Below are the code and all the weights of a small trained network. Each question names an input and a target symbol and asks about switching units off, where a switched-off unit gives its printed mean instead of its output.

import numpy as np


def w(rows, s, z=0):
    codes = np.array(rows[::2]) - 128.0
    scale = np.full(codes.shape[1], s)
    scale[-1] = z or s
    return codes * scale


def norm(h):
    return h / np.sqrt((h * h).mean(-1, keepdims=True) + 1e-5)


def softmax(a):
    e = np.exp(a - a.max(-1, keepdims=True))
    return e / e.sum(-1, keepdims=True)


def log_softmax(a):
    a = a - a.max(-1, keepdims=True)
    return a - np.log(np.exp(a).sum(-1, keepdims=True))


def net(x, mask):
    ids = ['αβγδζηθλπτφψω'.index(c) for c in x.split()]
    T = len(ids)
    res = E[ids] + P[:T]
    u = 0
    for l in range(2):
        r = norm(res)
        for j in range(3):
            rows = slice(4 * j, 4 * j + 4)
            q, k, v = (r @ M[l][rows].T for M in (Q, K, V))
            z = softmax(np.where(np.tri(T) > 0, q @ k.T / 4**0.5, -1e9)) @ v
            o = O[l][rows]
            res = res + np.where(mask[u + j], z, o[:, -1]) @ o[:, :-1]
        u += 3
    return log_softmax(norm(res)[-1] @ U[:, :-1].T + U[:, -1])


Q, K, V, O = {}, {}, {}, {}
E = w([
[86,96,108],'α',
[91,83,103],'β',
[237,110,127],'γ',
[98,84,115],'δ',
[69,84,110],'ζ',
[253,130,127],'η',
[101,82,105],'θ',
[219,183,141],'λ',
[95,102,125],'π',
[91,103,129],'τ',
[105,85,165],'φ',
[190,159,168],'ψ',
[98,101,125],'ω',
],0.017)
P = w([
[179,156,120],'0',
[6,141,165],'1',
[88,210,100],'2',
[163,61,115],'3',
[62,119,246],'4',
[78,223,85],'5',
[164,56,113],'6',
[78,107,246],'7',
[73,222,75],'8',
[168,54,108],'9',
],0.013)
Q[0] = w([
[173,123,196],'L0H0',
[224,105,146],'L0H0',
[38,48,86],'L0H0',
[198,55,230],'L0H0',
[130,136,115],'L0H1',
[168,210,134],'L0H1',
[135,136,72],'L0H1',
[131,246,77],'L0H1',
[201,117,38],'L0H2',
[199,181,109],'L0H2',
[123,118,208],'L0H2',
[203,51,170],'L0H2',
],0.012)
K[0] = w([
[116,113,173],'L0H0',
[71,111,217],'L0H0',
[158,46,4],'L0H0',
[144,71,239],'L0H0',
[156,93,97],'L0H1',
[99,163,77],'L0H1',
[92,203,181],'L0H1',
[146,165,23],'L0H1',
[115,99,129],'L0H2',
[150,85,156],'L0H2',
[114,154,85],'L0H2',
[160,120,80],'L0H2',
],0.015)
V[0] = w([
[52,144,105],'L0H0',
[125,124,182],'L0H0',
[155,45,84],'L0H0',
[180,176,68],'L0H0',
[255,196,140],'L0H1',
[169,85,78],'L0H1',
[68,174,65],'L0H1',
[69,85,139],'L0H1',
[130,201,115],'L0H2',
[134,165,34],'L0H2',
[123,209,16],'L0H2',
[103,163,144],'L0H2',
],0.0098)
O[0] = w([
[147,166,168,107],'L0H0',
[185,155,165,136],'L0H0',
[2,119,125,253],'L0H0',
[81,166,100,50],'L0H0',
[115,150,137,31],'L0H1',
[229,225,119,117],'L0H1',
[118,184,109,39],'L0H1',
[201,75,142,200],'L0H1',
[129,149,69,93],'L0H2',
[157,156,94,96],'L0H2',
[128,147,63,82],'L0H2',
[134,174,108,133],'L0H2',
],0.0075,0.0038)
Q[1] = w([
[115,170,82],'L1H0',
[67,169,105],'L1H0',
[166,105,95],'L1H0',
[141,64,141],'L1H0',
[114,52,134],'L1H1',
[99,213,107],'L1H1',
[114,254,192],'L1H1',
[106,215,143],'L1H1',
[144,159,152],'L1H2',
[131,127,174],'L1H2',
[69,140,129],'L1H2',
[134,95,105],'L1H2',
],0.02)
K[1] = w([
[209,127,42],'L1H0',
[113,137,47],'L1H0',
[150,120,205],'L1H0',
[17,119,245],'L1H0',
[172,169,31],'L1H1',
[97,117,213],'L1H1',
[117,96,236],'L1H1',
[111,95,250],'L1H1',
[212,123,127],'L1H2',
[151,145,217],'L1H2',
[110,115,184],'L1H2',
[178,170,178],'L1H2',
],0.013)
V[1] = w([
[102,139,68],'L1H0',
[117,102,145],'L1H0',
[217,56,8],'L1H0',
[181,204,106],'L1H0',
[141,139,41],'L1H1',
[144,129,102],'L1H1',
[113,142,104],'L1H1',
[176,217,152],'L1H1',
[193,97,163],'L1H2',
[133,99,221],'L1H2',
[128,101,219],'L1H2',
[111,136,95],'L1H2',
],0.012)
O[1] = w([
[254,125,133,122],'L1H0',
[94,135,101,167],'L1H0',
[181,50,51,28],'L1H0',
[149,50,196,2],'L1H0',
[67,183,96,127],'L1H1',
[47,97,131,121],'L1H1',
[94,176,133,136],'L1H1',
[142,157,115,64],'L1H1',
[132,98,178,118],'L1H2',
[135,210,55,203],'L1H2',
[177,152,83,204],'L1H2',
[84,76,183,116],'L1H2',
],0.0061,0.006)
U = w([
[154,248,68,134],'α',
[113,31,228,2],'β',
[132,84,102,118],'γ',
[134,171,114,178],'δ',
[117,120,108,152],'ζ',
[144,76,128,134],'η',
[119,139,123,89],'θ',
[185,139,50,213],'λ',
[129,89,132,113],'π',
[155,112,109,207],'τ',
[70,170,239,54],'φ',
[115,159,159,133],'ψ',
[103,157,149,99],'ω',
],0.016,0.0047)

Each question gives the input, a string of symbols that net reads in full, and the target symbol t.
The units are the heads (4 rows each of Q, K, V and O). Each row of codes is followed by its name. A weight is (code - 128) times the scale printed after its matrix; where a second scale follows, it is the last column's (O and U).
mask holds one flag per head, layer by layer. A switched-off head (its flag False) gives its mean, the last column of its rows in O, instead of its output. The means were averaged over made-up inputs and are rounded, as every weight is.
A unit's drop is (log p(t) with every unit on - log p(t) with that unit switched off) / (log p(t) with every unit on - log p(t) with every unit switched off).
The circuit of an input: a set's keep is (log p(t) with only the set's units on - log p(t) with every unit switched off) / (log p(t) with every unit on - log p(t) with every unit switched off). Starting from all 6 units, units are removed one at a time, each time the one whose removal leaves the highest keep (on an exact tie, the one counted first), for as long as the keep stays at least 0.8.
circuit, biggest first: the units of the circuit, biggest drop first
unit that matters most: the unit with the biggest drop
which heads matter: for each layer, one digit per head in row order, 1 if its drop is at least 0.15 and else 0, layers parted by /
drop of u: that unit's drop, to one decimal
input ψ γ δ ζ β δ, target φ: circuit, biggest first => (L0H1 L1H0 L0H0 L0H2)
input φ β ζ, target α: unit that matters most => L0H0
input ψ β ζ φ θ α α φ θ, target φ: which heads matter => 111 / 110
input ζ ζ φ α φ δ δ φ τ, target λ: circuit, biggest first => (L1H0 L0H1)
input ψ γ β, target φ: circuit, biggest first => (L0H1 L1H0 L0H0)
input ψ ψ φ φ φ δ γ τ ζ, target φ: circuit, biggest first => (L0H1 L0H2 L1H0 L0H0)
input ζ γ φ ζ π φ, target λ: circuit, biggest first => (L1H0 L0H1)
input λ ψ π, target β: circuit, biggest first => (L1H0 L1H2 L0H0)
input ζ δ θ, target λ: circuit, biggest first => (L1H0 L0H1)
input ψ ζ ζ γ η φ ω β τ, target φ: which heads matter => 111 / 111
input ψ ζ ζ, target φ: which heads matter => 110 / 100
input φ φ φ, target α: which heads matter => 100 / 101
input φ φ θ δ φ ζ, target α: circuit, biggest first => (L0H0 L1H0)
input ζ φ ζ, target λ: which heads matter => 011 / 100
input λ β β η φ η η β θ, target β: unit that matters most => L1H0
input ψ φ γ β β π, target φ: which heads matter => 011 / 110
input ζ ζ ζ δ φ ζ η ζ δ, target λ: which heads matter => 110 / 100
input ζ ω α, target λ: drop of L0H0 => 0.1
input ζ φ ζ ζ θ δ φ π φ, target λ: drop of L0H2 => 0.3
input ζ β γ β β α ζ ζ π, target λ: drop of L0H0 => 0.2
input ζ φ η θ α γ ψ η ζ, target λ: drop of L1H0 => 1.2
input ψ τ β ψ θ β, target φ: unit that matters most => L0H1
